Below are the code and all the weights of a small trained network. Each question names an input and a class and asks about switching units off, where a switched-off unit gives its printed mean instead of its output.

import numpy as np


def w(rows, s, z=0):
    codes = np.array(rows[::2]) - 128.0
    scale = np.full(codes.shape[1], s)
    scale[-1] = z or s
    return codes * scale


def f(y):
    return np.maximum(y, 0)


def log_softmax(a):
    a = a - a.max(-1, keepdims=True)
    return a - np.log(np.exp(a).sum(-1, keepdims=True))


def net(x, mask):
    res = np.array(x, float).reshape(1, 2) / 4 @ E
    y = f(res @ A[0][:, :-1].T + A[0][:, -1])
    res = res + np.where(mask, y, B[0][:, -1]) @ B[0][:, :-1]
    return log_softmax(res[-1] @ U[:, :-1].T + U[:, -1])


A, B = {}, {}
E = w([
[233,190,77,211,33,31],'x0',
[54,31,9,2,102,35],'x1',
],0.0061)
A[0] = w([
[135,58,2,64,67,52,238],'neuron 1',
[77,226,211,198,213,201,250],'neuron 2',
[32,41,73,21,216,165,168],'neuron 3',
[217,185,233,193,48,131,224],'neuron 4',
[96,188,218,219,213,242,252],'neuron 5',
[226,207,146,199,10,31,252],'neuron 6',
[24,40,82,14,162,132,234],'neuron 7',
[143,58,27,46,64,14,238],'neuron 8',
[62,37,167,45,220,223,239],'neuron 9',
[187,59,21,61,3,41,252],'neuron 10',
[50,78,136,45,214,233,249],'neuron 11',
[38,55,111,46,216,213,234],'neuron 12',
[155,234,230,202,219,227,252],'neuron 13',
],0.0055,0.0037)
B[0] = w([
[7,71,30,202,17,36,218],'neuron 1',
[127,216,251,42,189,229,228],'neuron 2',
[53,26,7,44,248,84,213],'neuron 3',
[231,215,198,231,44,208,233],'neuron 4',
[98,228,228,57,209,249,240],'neuron 5',
[199,235,52,253,29,167,250],'neuron 6',
[5,39,19,37,222,32,225],'neuron 7',
[29,65,16,217,12,25,223],'neuron 8',
[32,60,165,15,245,187,226],'neuron 9',
[32,169,29,244,20,70,224],'neuron 10',
[36,61,107,20,244,167,223],'neuron 11',
[16,19,48,40,246,111,222],'neuron 12',
[199,210,248,87,131,246,254],'neuron 13',
],0.0044,0.0092)
U = w([
[83,228,253,19,155,221,131],'0',
[43,155,38,233,15,35,233],'1',
[233,231,73,211,61,63,37],'2',
[217,231,221,211,59,234,223],'3',
[33,67,150,27,226,198,92],'4',
[204,48,216,53,95,18,4],'5',
[28,47,10,42,140,30,118],'6',
],0.0049,0.0037)

Each question gives the input, the list of numbers given to net, and the class t.
The units are the neurons (one row each of A and B). Each row of codes is followed by its name. A weight is (code - 128) times the scale printed after its matrix; where a second scale follows, it is the last column's (A, B and U).
mask holds one flag per neuron, in row order. A switched-off neuron (its flag False) gives its mean, the last column of its row in B, instead of its output. The means were averaged over made-up inputs and are rounded, as every weight is.
A unit's drop is (log p(t) with every unit on - log p(t) with that unit switched off) / (log p(t) with every unit on - log p(t) with every unit switched off).
The circuit of an input: a set's keep is (log p(t) with only the set's units on - log p(t) with every unit switched off) / (log p(t) with every unit on - log p(t) with every unit switched off). Starting from the 12 units with the biggest drops (on a tie, the unit counted first), units are removed one at a time, each time the one whose removal leaves the highest keep (on an exact tie, the one counted first), for as long as the keep stays at least 0.8.
circuit, biggest first: the units of the circuit, biggest drop first
unit that matters most: the unit with the biggest drop
top k neurons: the k neurons with the biggest drops, biggest first
drop of u: that unit's drop, to one decimal
input [-8,4], class 6: circuit, biggest first	(neuron 7; neuron 13)
input [3,-1], class 3: circuit, biggest first	(neuron 7; neuron 12)
input [0,-1], class 3: circuit, biggest first	(neuron 7; neuron 3)
input [-6,3], class 6: circuit, biggest first	(neuron 13; neuron 7)
input [-3,2], class 6: top 3 neurons	(neuron 13; neuron 5; neuron 2)
input [8,-2], class 2: unit that matters most	neuron 5
input [-7,3], class 6: drop of neuron 10	-0.2
input [-7,4], class 6: drop of neuron 2	0.1
input [-1,-6], class 3: drop of neuron 3	0.3
input [1,2], class 1: drop of neuron 9	0.2
